Below is a small trained network, with its code and all its weights. Each question gives an input and a class and asks what happens when units are switched off, that is, made to give their printed mean instead of their output.

import numpy as np


def w(rows, s, z=0):
    codes = np.array(rows[::2]) - 128.0
    scale = np.full(codes.shape[1], s)
    scale[-1] = z or s
    return codes * scale


def f(y):
    return np.maximum(y, 0)


def log_softmax(a):
    a = a - a.max(-1, keepdims=True)
    return a - np.log(np.exp(a).sum(-1, keepdims=True))


def net(x, mask):
    res = np.array(x, float).reshape(1, 6) / 4 @ E
    y = f(res @ A[0][:, :-1].T + A[0][:, -1])
    res = res + np.where(mask, y, B[0][:, -1]) @ B[0][:, :-1]
    return log_softmax(res[-1] @ U[:, :-1].T + U[:, -1])


A, B = {}, {}
E = w([
[132,125,111,126,115,138,153],'x0',
[87,5,231,188,97,124,184],'x1',
[94,78,30,174,38,52,56],'x2',
[128,129,135,140,146,119,114],'x3',
[135,125,125,127,125,132,129],'x4',
[162,47,93,1,192,58,172],'x5',
],0.008)
A[0] = w([
[168,138,42,30,210,85,99,164],'N1',
[121,175,173,121,187,156,188,252],'N2',
[129,96,98,112,132,66,124,75],'N3',
[133,13,237,119,174,162,189,180],'N4',
[150,222,142,149,89,161,122,149],'N5',
[98,45,158,166,92,77,142,92],'N6',
[106,198,151,197,86,158,126,254],'N7',
[150,215,164,66,159,167,117,221],'N8',
[117,41,164,127,147,82,170,84],'N9',
[104,196,109,164,120,171,111,192],'N10',
[129,164,95,196,49,138,67,193],'N11',
[104,59,34,161,39,49,42,153],'N12',
[135,218,33,141,108,99,73,214],'N13',
[112,127,174,181,93,135,146,134],'N14',
[103,97,224,255,47,200,146,151],'N15',
],0.011,0.004)
B[0] = w([
[218,79,9,122,107,110,177,220],'N1',
[218,155,192,94,142,170,133,188],'N2',
[119,74,116,67,84,167,63,162],'N3',
[127,186,196,88,66,3,144,218],'N4',
[108,155,153,77,148,187,82,177],'N5',
[55,68,166,126,162,143,207,191],'N6',
[134,158,192,191,175,184,60,205],'N7',
[148,134,131,115,188,225,204,190],'N8',
[47,126,188,76,111,110,151,179],'N9',
[92,181,167,109,120,177,105,181],'N10',
[97,218,103,224,153,118,180,208],'N11',
[10,34,56,159,107,138,91,247],'N12',
[119,232,62,158,121,123,54,220],'N13',
[159,85,144,165,138,112,97,173],'N14',
[213,37,164,226,168,86,94,239],'N15',
],0.021,0.016)
U = w([
[131,187,163,93,206,218,108,205],'0',
[55,204,111,160,117,144,84,200],'1',
[219,121,110,106,142,146,219,191],'2',
[108,80,34,92,139,121,93,132],'3',
[193,117,210,141,145,121,117,128],'4',
[77,60,140,189,173,120,130,79],'5',
[102,181,182,42,95,60,168,70],'6',
[2,65,154,60,92,128,164,5],'7',
],0.0071,0.0019)

Each question gives the input, the list of numbers given to net, and the class t.
The units are the neurons (one row each of A and B). Each row of codes is followed by its name. A weight is (code - 128) times the scale printed after its matrix; where a second scale follows, it is the last column's (A, B and U).
mask holds one flag per neuron, in row order. A switched-off neuron (its flag False) gives its mean, the last column of its row in B, instead of its output. The means were averaged over made-up inputs and are rounded, as every weight is.
A unit's drop is (log p(t) with every unit on - log p(t) with that unit switched off) / (log p(t) with every unit on - log p(t) with every unit switched off).
The circuit of an input: a set's keep is (log p(t) with only the set's units on - log p(t) with every unit switched off) / (log p(t) with every unit on - log p(t) with every unit switched off). Starting from the 12 units with the biggest drops (on a tie, the unit counted first), units are removed one at a time, each time the one whose removal leaves the highest keep (on an exact tie, the one counted first), for as long as the keep stays at least 0.8.
units of the circuit, in order: the units of the circuit, biggest drop first
k most important neurons: the k neurons with the biggest drops, biggest first
drop of u: that unit's drop, to one decimal
input [-5,6,-5,-6,-3,1], class 6: units of the circuit, in order : N4
input [4,-6,0,1,3,-1], class 0: units of the circuit, in order : N12, N4
input [1,-8,6,-6,3,1], class 3: 2 most important neurons : N1, N12
input [-5,-7,1,2,-1,3], class 3: 2 most important neurons : N1, N13
input [0,0,-8,2,-4,0], class 0: 4 most important neurons : N8, N1, N15, N2
input [-6,0,8,-1,-1,-1], class 1: 3 most important neurons : N13, N15, N11
input [5,-7,-1,4,8,3], class 2: 2 most important neurons : N1, N12
input [2,-1,0,-7,1,-4], class 0: 2 most important neurons : N12, N4
input [2,0,-5,0,5,6], class 2: 2 most important neurons : N1, N8
input [-2,-6,4,6,-8,1], class 3: 2 most important neurons : N1, N7
input [-7,-6,0,-8,4,2], class 2: 2 most important neurons : N12, N1
input [-8,0,8,-6,8,4], class 3: 2 most important neurons : N4, N1
input [-4,7,0,8,7,3], class 6: 2 most important neurons : N4, N12
input [7,0,-6,-8,1,-1], class 0: units of the circuit, in order : N8
input [3,2,4,0,-3,5], class 7: drop of N8 : 0.0
input [6,4,-7,7,-6,7], class 6: drop of N4 : 0.1
input [0,-5,1,5,-6,8], class 3: drop of N2 : 0.2
